Here is a tiny trained network, its code and every weight. The questions are about switching its units off for an input and a target symbol, where a switched-off unit gives its printed mean instead of its output.

import numpy as np


def w(rows, s, z=0):
    codes = np.array(rows[::2]) - 128.0
    scale = np.full(codes.shape[1], s)
    scale[-1] = z or s
    return codes * scale


def f(y):
    return np.maximum(y, 0)


def softmax(a):
    e = np.exp(a - a.max(-1, keepdims=True))
    return e / e.sum(-1, keepdims=True)


def log_softmax(a):
    a = a - a.max(-1, keepdims=True)
    return a - np.log(np.exp(a).sum(-1, keepdims=True))


def net(x, mask):
    ids = ['ΔΦΩαβηλξσ'.index(c) for c in x.split()]
    T = len(ids)
    res = E[ids] + P[:T]
    r = res
    for j in range(3):
        rows = slice(4 * j, 4 * j + 4)
        q, k, v = (r @ M[0][rows].T for M in (Q, K, V))
        z = softmax(np.where(np.tri(T) > 0, q @ k.T / 4**0.5, -1e9)) @ v
        o = O[0][rows]
        res = res + np.where(mask[j], z, o[:, -1]) @ o[:, :-1]
    y = f(res @ A[0][:, :-1].T + A[0][:, -1])
    res = res + np.where(mask[3:7], y, B[0][:, -1]) @ B[0][:, :-1]
    return log_softmax(res[-1] @ U[:, :-1].T + U[:, -1])


Q, K, V, O, A, B = {}, {}, {}, {}, {}, {}
E = w([
[136,162,172,165,87,106],'Δ',
[118,134,146,141,153,185],'Φ',
[53,131,92,5,168,148],'Ω',
[98,67,144,62,71,239],'α',
[122,128,149,138,144,175],'β',
[119,131,148,139,162,191],'η',
[93,172,125,196,97,155],'λ',
[138,143,156,190,106,91],'ξ',
[143,55,111,192,114,119],'σ',
],0.021)
P = w([
[254,242,18,82,135,156],'0',
[168,206,51,132,149,177],'1',
[139,181,77,143,137,177],'2',
[110,164,95,153,125,168],'3',
[101,146,105,156,124,176],'4',
[91,135,123,160,125,169],'5',
[79,120,128,161,126,170],'6',
[67,112,139,161,124,167],'7',
[60,102,145,169,139,165],'8',
[48,95,147,173,153,159],'9',
[44,89,151,171,148,158],'10',
[48,100,171,173,151,138],'11',
],0.0082)
Q[0] = w([
[56,93,11,140,127,11],'head 1',
[172,173,105,165,165,36],'head 1',
[192,68,184,142,192,189],'head 1',
[32,191,79,169,108,166],'head 1',
[80,104,170,166,187,147],'head 2',
[115,136,82,121,150,120],'head 2',
[134,135,70,150,167,121],'head 2',
[199,81,196,61,200,129],'head 2',
[89,54,158,144,183,181],'head 3',
[183,164,39,145,88,11],'head 3',
[172,159,141,35,126,162],'head 3',
[211,185,99,113,189,120],'head 3',
],0.011)
K[0] = w([
[239,105,108,183,72,190],'head 1',
[214,176,169,137,112,95],'head 1',
[139,113,48,119,177,107],'head 1',
[64,185,129,155,104,216],'head 1',
[142,147,147,98,229,96],'head 2',
[165,152,236,85,131,75],'head 2',
[124,148,121,176,142,128],'head 2',
[165,192,131,137,100,247],'head 2',
[45,81,149,144,150,102],'head 3',
[226,212,72,66,132,109],'head 3',
[223,107,181,223,73,213],'head 3',
[192,120,55,116,21,159],'head 3',
],0.011)
V[0] = w([
[95,187,74,109,167,138],'head 1',
[50,133,161,122,113,134],'head 1',
[147,166,92,65,158,183],'head 1',
[125,176,129,143,68,199],'head 1',
[103,87,151,57,124,149],'head 2',
[103,194,85,69,212,122],'head 2',
[171,245,162,189,145,96],'head 2',
[148,143,131,127,153,108],'head 2',
[177,170,198,176,127,188],'head 3',
[165,72,61,77,190,128],'head 3',
[203,113,136,123,138,187],'head 3',
[164,74,3,161,123,131],'head 3',
],0.013)
O[0] = w([
[129,114,161,57,102,66,206],'head 1',
[172,133,116,114,100,110,171],'head 1',
[164,145,164,69,103,70,245],'head 1',
[165,102,254,116,162,111,254],'head 1',
[128,147,74,221,129,133,134],'head 2',
[90,187,139,165,59,146,158],'head 2',
[177,188,222,103,113,95,79],'head 2',
[138,126,135,76,75,126,100],'head 2',
[155,165,122,135,147,226,152],'head 3',
[156,114,155,143,125,43,145],'head 3',
[185,135,147,122,87,181,168],'head 3',
[141,55,183,164,151,130,167],'head 3',
],0.011,0.0091)
A[0] = w([
[155,213,222,86,102,70,253],'neuron 1',
[145,87,193,214,92,131,61],'neuron 2',
[209,168,198,81,141,128,109],'neuron 3',
[255,100,209,106,235,178,98],'neuron 4',
],0.0075,0.0053)
B[0] = w([
[91,88,29,144,195,181,239],'neuron 1',
[67,254,101,5,180,126,173],'neuron 2',
[198,57,171,145,122,96,213],'neuron 3',
[111,233,86,188,51,109,255],'neuron 4',
],0.0075,0.022)
U = w([
[170,211,159,121,18,48,173],'Δ',
[44,190,124,120,134,157,221],'Φ',
[65,124,95,191,146,171,81],'Ω',
[108,109,39,132,193,160,114],'α',
[126,144,88,93,136,110,54],'β',
[136,194,42,79,153,92,2],'η',
[125,135,118,131,132,105,11],'λ',
[149,1,212,169,150,74,234],'ξ',
[111,177,110,56,181,90,97],'σ',
],0.0062,0.0059)

Each question gives the input, a string of symbols that net reads in full, and the target symbol t.
The units are the heads (4 rows each of Q, K, V and O) and the neurons (one row each of A and B). Each row of codes is followed by its name. A weight is (code - 128) times the scale printed after its matrix; where a second scale follows, it is the last column's (O, A, B and U).
mask holds one flag per unit, heads first, then neurons. A switched-off unit (its flag False) gives its mean, the last column of its rows in O or B, instead of its output. The means were averaged over made-up inputs and are rounded, as every weight is.
A unit's drop is (log p(t) with every unit on - log p(t) with that unit switched off) / (log p(t) with every unit on - log p(t) with every unit switched off).
The circuit of an input: a set's keep is (log p(t) with only the set's units on - log p(t) with every unit switched off) / (log p(t) with every unit on - log p(t) with every unit switched off). Starting from all 7 units, units are removed one at a time, each time the one whose removal leaves the highest keep (on an exact tie, the one counted first), for as long as the keep stays at least 0.8.
circuit, biggest first: the units of the circuit, biggest drop first
top k neurons: the k neurons with the biggest drops, biggest first
which heads matter: for each layer, one digit per head in row order, 1 if its drop is at least 0.15 and else 0, layers parted by /
input λ α σ ξ σ η λ σ Φ, target Δ: circuit, biggest first -> [neuron 4; neuron 1; head 2; head 1]
input λ α ξ η α λ σ σ λ λ α, target Ω: which heads matter -> 111
input σ α Δ α η, target Δ: circuit, biggest first -> [neuron 4; head 1; head 2]
input ξ σ Φ, target Δ: which heads matter -> 011
input α η Δ α η λ α, target Ω: circuit, biggest first -> [head 2]
input Ω σ σ, target ξ: which heads matter -> 011
input Φ Φ η, target Δ: top 3 neurons -> [neuron 4; neuron 3; neuron 2]
input σ Δ Φ λ λ β σ σ, target Ω: which heads matter -> 101
input α Δ β λ α Ω σ Δ σ λ α, target ξ: top 3 neurons -> [neuron 4; neuron 1; neuron 2]
input Ω α α β β β Φ Φ σ σ β, target ξ: circuit, biggest first -> [head 1; neuron 4; neuron 2]
input β Φ ξ Δ σ Δ η σ α, target Δ: circuit, biggest first -> [neuron 1; neuron 4; head 1; head 2]
input Δ ξ α ξ λ α β, target Δ: circuit, biggest first -> [neuron 4; head 2]
input Φ Φ Ω Δ σ β σ σ α ξ, target ξ: top 2 neurons -> [neuron 4; neuron 1]
input α Ω Δ Δ α λ ξ, target σ: top neuron -> [neuron 2]
input Ω ξ η α ξ Δ σ α η, target ξ: top 2 neurons -> [neuron 4; neuron 2]
input σ σ β, target Δ: circuit, biggest first -> [neuron 4; head 3; head 2]
input β Δ Φ σ Δ β β α, target Δ: top 2 neurons -> [neuron 1; neuron 4]
input σ α α Δ α Δ α, target α: top 2 neurons -> [neuron 3; neuron 4]
input Δ Δ Ω λ β Δ α σ λ, target ξ: top 2 neurons -> [neuron 4; neuron 1]
input Φ σ Φ σ η η σ Φ σ ξ Δ ξ, target Φ: circuit, biggest first -> [head 3]
input λ Φ ξ Δ Φ λ Φ σ, target Δ: circuit, biggest first -> [head 2; neuron 4]
input α σ λ Ω, target ξ: circuit, biggest first -> [head 1; head 3]
input Ω σ η, target ξ: top 2 neurons -> [neuron 4; neuron 3]
input α Ω σ α, target ξ: top 2 neurons -> [neuron 4; neuron 2]
input β η Ω σ σ ξ η Φ σ ξ Φ, target ξ: top 2 neurons -> [neuron 4; neuron 2]
input ξ ξ β Δ α ξ λ Δ, target Φ: top 2 neurons -> [neuron 1; neuron 4]
